Below is a small trained network, with its code and all its weights. Each question gives an input and a class and asks what happens when units are switched off, that is, made to give their printed mean instead of their output.

import numpy as np


def w(rows, s, z=0):
    codes = np.array(rows[::2]) - 128.0
    scale = np.full(codes.shape[1], s)
    scale[-1] = z or s
    return codes * scale


def f(y):
    return y / 2 * (1 + np.tanh(0.7978845608 * (y + 0.044715 * y**3)))


def log_softmax(a):
    a = a - a.max(-1, keepdims=True)
    return a - np.log(np.exp(a).sum(-1, keepdims=True))


def net(x, mask):
    res = np.array(x, float).reshape(1, 7) / 4 @ E
    y = f(res @ A[0][:, :-1].T + A[0][:, -1])
    res = res + np.where(mask, y, B[0][:, -1]) @ B[0][:, :-1]
    return log_softmax(res[-1] @ U[:, :-1].T + U[:, -1])


A, B = {}, {}
E = w([
[94,119,66,195,180,173,60,74],'x0',
[165,144,185,73,35,195,107,134],'x1',
[88,135,215,100,172,148,97,122],'x2',
[169,43,61,2,130,145,129,152],'x3',
[76,120,178,156,170,193,173,155],'x4',
[185,121,150,167,67,185,110,75],'x5',
[137,94,122,158,225,150,138,89],'x6',
],0.0076)
A[0] = w([
[136,142,148,179,55,148,127,231,172],'neuron 1',
[79,108,164,101,173,96,107,205,25],'neuron 2',
[216,86,152,156,131,151,159,173,119],'neuron 3',
[20,180,125,236,172,150,191,66,145],'neuron 4',
[100,255,122,132,54,125,155,157,142],'neuron 5',
[165,73,37,70,142,45,65,160,189],'neuron 6',
[21,124,171,164,222,211,45,59,133],'neuron 7',
[199,199,204,129,113,109,112,146,235],'neuron 8',
[215,96,110,232,72,79,129,7,13],'neuron 9',
[143,214,226,123,74,58,127,103,251],'neuron 10',
],0.0062,0.0016)
B[0] = w([
[132,166,150,92,110,117,123,139,173],'neuron 1',
[130,80,95,121,157,165,184,152,149],'neuron 2',
[87,95,156,139,83,135,175,131,146],'neuron 3',
[162,133,192,164,136,139,133,69,243],'neuron 4',
[117,187,195,177,101,133,98,159,182],'neuron 5',
[181,197,175,198,106,65,58,178,219],'neuron 6',
[91,131,171,197,164,152,99,63,254],'neuron 7',
[137,101,135,113,64,85,123,134,189],'neuron 8',
[118,19,2,103,169,160,205,99,187],'neuron 9',
[164,132,132,189,84,127,100,153,215],'neuron 10',
],0.0088,0.0062)
U = w([
[107,132,150,203,199,140,124,63,5],'0',
[121,50,122,65,132,176,234,170,148],'1',
[171,194,187,185,63,2,68,211,222],'2',
],0.0073,0.0019)

Each question gives the input, the list of numbers given to net, and the class t.
The units are the neurons (one row each of A and B). Each row of codes is followed by its name. A weight is (code - 128) times the scale printed after its matrix; where a second scale follows, it is the last column's (A, B and U).
mask holds one flag per neuron, in row order. A switched-off neuron (its flag False) gives its mean, the last column of its row in B, instead of its output. The means were averaged over made-up inputs and are rounded, as every weight is.
A unit's drop is (log p(t) with every unit on - log p(t) with that unit switched off) / (log p(t) with every unit on - log p(t) with every unit switched off).
The circuit of an input: a set's keep is (log p(t) with only the set's units on - log p(t) with every unit switched off) / (log p(t) with every unit on - log p(t) with every unit switched off). Starting from all 10 units, units are removed one at a time, each time the one whose removal leaves the highest keep (on an exact tie, the one counted first), for as long as the keep stays at least 0.8.
circuit, biggest first: the units of the circuit, biggest drop first
top k neurons: the k neurons with the biggest drops, biggest first
drop of u: that unit's drop, to one decimal
input [-5,-5,-1,-1,-3,5,3], class 1: circuit, biggest first -> neuron 9; neuron 7; neuron 6
input [-6,5,-5,-6,-7,7,6], class 1: circuit, biggest first -> neuron 9
input [3,2,-7,4,4,2,5], class 1: top 2 neurons -> neuron 7; neuron 4
input [4,4,-1,7,-2,-2,3], class 2: top 2 neurons -> neuron 6; neuron 9
input [-3,-8,5,4,5,3,-5], class 1: top 2 neurons -> neuron 6; neuron 7
input [0,-1,-3,-5,-8,7,-2], class 1: top 2 neurons -> neuron 9; neuron 6
input [6,-1,-2,4,-7,4,7], class 1: top 2 neurons -> neuron 9; neuron 4
input [3,1,-5,8,5,-8,-1], class 2: drop of neuron 9 -> 0.3
input [-2,0,-6,4,1,6,8], class 1: drop of neuron 9 -> 0.1
input [6,-2,-7,2,4,5,-6], class 1: drop of neuron 7 -> 0.2
